m = [137 142 102 137 105]
m[-5] -> 137
m[-4] -> 142

B =
[[131, 134, 137, 126, 129],
 [128, 146, 103, 125, 131],
 [125, 121, 123, 124, 124],
 [129, 120, 138, 134, 138]]
B[0][0] => 131
B[0][4] => 129
B[3][2] => 138
B[0][2] => 137
B[:, 4] => [129, 131, 124, 138]
B[3] => [129, 120, 138, 134, 138]
B[:, 1] => [134, 146, 121, 120]
B[1][1] => 146
B[2][4] => 124
B[:, 2] => [137, 103, 123, 138]

x =
[[136 138 146 122 142 134 146 135 130 151 134]
 [136 138 146 122 142 133 146 135 130 151 135]
 [114 128 138 151 111 132 143 124 145 126 126]
 [145 119 103 144 131 124 119 132 112 128 136]
 [122 133 127 124 133 131 102 126 114 119 153]
 [129 140 115 119 107 124 126 113 137 130 106]
 [115 134 143 139 137 151 143 140 136 131 119]
 [112 128 138 152 114 136 143 126 146 128 127]
 [146 114  99 135 132 126 115 137 131 128 124]
 [139 125 113 144 135 124 114 128 102 120 138]
 [132 138 149 128 139 141 148 142 126 144 126]
 [144 114 100 133 132 125 114 137 133 127 120]
 [135 136 143 117 146 129 144 130 134 150 139]
 [110 132 139 144 132 150 141 135 142 130 122]
 [135 138 146 122 142 133 146 135 130 151 135]]
Indices start at 0.
row 0 col 0	136
row 0 col 10	134
row 13 col 4	132
row 1 col 6	146
row 6 col 4	137
row 14 col 8	130
row 5 col 9	130
row 0 col 2	146
row 14 col 4	142
row 9 col 10	138
row 13 col 3	144
row 11 col 5	125
row 7 col 0	112
row 2 col 0	114
row 8 col 9	128
row 9 col 8	102
row 6 col 6	143
row 6 col 3	139
row 9 col 0	139
row 0 col 5	134
row 4 col 10	153
row 8 col 8	131
row 10 col 10	126
row 2 col 7	124
row 0 col 3	122
row 3 col 8	112
row 3 col 7	132
row 13 col 0	110
row 12 col 6	144
row 2 col 4	111
row 13 col 5	150
row 11 col 7	137
row 10 col 6	148
row 7 col 3	152
row 1 col 5	133
row 11 col 3	133
row 2 col 3	151

grid = [133 132 114 151]
grid[0] -> 133
grid[2] -> 114
grid[3] -> 151
grid[1] -> 132

A =
128,128,129,128,127
128,128,128,128,129
124,146,134,134,115
126,127,122,152,126
130,107,120,120,139
128,128,128,128,128
A[0,0]: 128
A[:, 2]: [129, 128, 134, 122, 120, 128]
A[:, 4]: [127, 129, 115, 126, 139, 128]
A[1,3]: 128
A[1,2]: 128
A[2,3]: 134
A[0]: [128, 128, 129, 128, 127]
A[:, 3]: [128, 128, 134, 152, 120, 128]
A[4,3]: 120

X =
[[122 143 127 122 128 120 141 119 128 122 124 144 144 122 144]
 [120 147 102 123 102 113 136 121 107 119 105 147 144 121 144]
 [133 110 115 146 115 143 109 149 118 133 118 108 108 133 108]
 [124 127 138 122 139 123 127 119 135 124 135 127 127 123 127]
 [124 113 152 127 152 129 117 124 147 123 147 114 114 124 113]]
X[0, 0]	122
X[:, 4]	[128, 102, 115, 139, 152]
X[1, 8]	107
X[2, 7]	149
X[2, 1]	110
X[1, 12]	144
X[4]	[124, 113, 152, 127, 152, 129, 117, 124, 147, 123, 147, 114, 114, 124, 113]
X[3, 0]	124
X[4, 1]	113
X[0]	[122, 143, 127, 122, 128, 120, 141, 119, 128, 122, 124, 144, 144, 122, 144]
X[3, 1]	127
X[1, 1]	147
X[1, 6]	136
X[:, 5]	[120, 113, 143, 123, 129]
X[3, 8]	135
X[2, 6]	109
X[2, 9]	133
X[3]	[124, 127, 138, 122, 139, 123, 127, 119, 135, 124, 135, 127, 127, 123, 127]
X[3, 13]	123
X[:, 9]	[122, 119, 133, 124, 123]
X[3, 14]	127
X[3, 11]	127
X[2]	[133, 110, 115, 146, 115, 143, 109, 149, 118, 133, 118, 108, 108, 133, 108]
X[0, 8]	128
X[2, 4]	115
X[1, 4]	102
X[0, 6]	141

M = ((123, 126, 128, 132, 141, 130, 146, 126, 113), (147, 127, 120, 123, 133, 115, 135, 131, 130), (118, 135, 140, 129, 114, 125, 114, 134, 128), (114, 130, 144, 145, 122, 123, 127, 136, 128), (119, 119, 134, 138, 139, 124, 128, 144, 138), (130, 116, 126, 138, 144, 120, 144, 138, 131), (111, 128, 132, 112, 125, 136, 115, 134, 122), (142, 130, 124, 129, 113, 116, 141, 121, 120), (142, 130, 122, 111, 128, 119, 117, 135, 135), (136, 131, 121, 117, 133, 126, 144, 119, 108), (140, 132, 126, 117, 103, 115, 123, 127, 127), (128, 129, 122, 105, 124, 131, 122, 127, 119))
M[-12, 0] = 123
M[:, 0] = [123, 147, 118, 114, 119, 130, 111, 142, 142, 136, 140, 128]
M[8, -7] = 122
M[:, 3] = [132, 123, 129, 145, 138, 138, 112, 129, 111, 117, 117, 105]
M[:, 4] = [141, 133, 114, 122, 139, 144, 125, 113, 128, 133, 103, 124]
M[6, 7] = 134
M[10, -1] = 127
M[9, 0] = 136
M[:, 6] = [146, 135, 114, 127, 128, 144, 115, 141, 117, 144, 123, 122]
M[-4] = [142, 130, 122, 111, 128, 119, 117, 135, 135]
M[7, 6] = 141
M[-7, 5] = 120
M[3, -8] = 130
M[10, -6] = 117
M[-8, 4] = 139
M[-9, 0] = 114
M[-12, 4] = 141
M[8, -5] = 128
M[-8, 6] = 128
M[-4, -8] = 130
M[-10, -1] = 128
M[11, 5] = 131
M[-5, -6] = 129
M[-10] = [118, 135, 140, 129, 114, 125, 114, 134, 128]
M[-3, -6] = 117
M[-11, 3] = 123
M[-11, 4] = 133
M[:, 2] = [128, 120, 140, 144, 134, 126, 132, 124, 122, 121, 126, 122]
M[-9, -2] = 136
M[-5, -1] = 120
M[11, -5] = 124
M[3, 8] = 128
M[3] = [114, 130, 144, 145, 122, 123, 127, 136, 128]
M[7, 0] = 142

data =
[[135 129 132 139 112 140 105 129 129 124 140]
 [130 134 121 117 103 124 140 125 140 145 125]
 [129 136 144 129 105 122 120 142 135 134 120]]
Indices start at 0.
(0, 0)	135
(2, 10)	120
(2, 8)	135
(1, 7)	125
(2, 9)	134
(2, 2)	144
(2, 7)	142
(0, 5)	140
(1, 2)	121
(2, 4)	105
(0, 7)	129
(1, 1)	134

arr =
[[130 135 142 139 128 137 133 137 119 108 129 143 130 116 122 119]
 [135 136 146 135 133 132 139 119 136 115 137 142 131 113 121 121]
 [136 139 144 137 129 136 128 143 122 112 127 141 134 115 124 117]
 [120 120 139 136 124 136 149 118 121 108 135 145 117 127 122 123]
 [128 114 139 115 110 138 130 134 136 137 121 139 102 148 138 122]
 [134 137 146 138 130 134 137 127 130 110 133 145 131 112 121 119]
 [138 131 151 134 129 137 144 118 134 123 138 130 142 114 114 126]
 [128 117 144 123 118 133 130 143 128 136 116 134 114 135 137 129]
 [143 141 129 114 122 115 131 130 153 122 118 139 112 122 152 118]
 [131 118 135 117 118 125 123 136 139 132 108 132 117 132 145 132]
 [127 121 129 138 132 134 157 106 116 104 139 138 125 125 119 119]
 [139 143 136 110 127 125 135 130 151 124 132 130 119 122 139 127]
 [132 115 137 121 117 136 128 135 131 143 115 130 112 141 142 130]]
Indices start at 0.
(0, 0) -> 130
(1, 6) -> 139
(11, 15) -> 127
(7, 10) -> 116
(9, 2) -> 135
(12, 9) -> 143
(2, 7) -> 143
(2, 1) -> 139
(1, 0) -> 135
(5, 13) -> 112
(11, 10) -> 132
(4, 2) -> 139
(0, 8) -> 119
(5, 4) -> 130
(10, 14) -> 119
(7, 9) -> 136
(11, 11) -> 130
(10, 4) -> 132
(9, 12) -> 117
(8, 5) -> 115
(8, 10) -> 118
(9, 9) -> 132
(4, 13) -> 148
(3, 12) -> 117
(10, 8) -> 116
(10, 13) -> 125
(10, 12) -> 125
(1, 11) -> 142
(1, 13) -> 113
(9, 0) -> 131
(9, 6) -> 123
(12, 11) -> 130
(11, 8) -> 151
(9, 15) -> 132
(12, 8) -> 131
(12, 2) -> 137
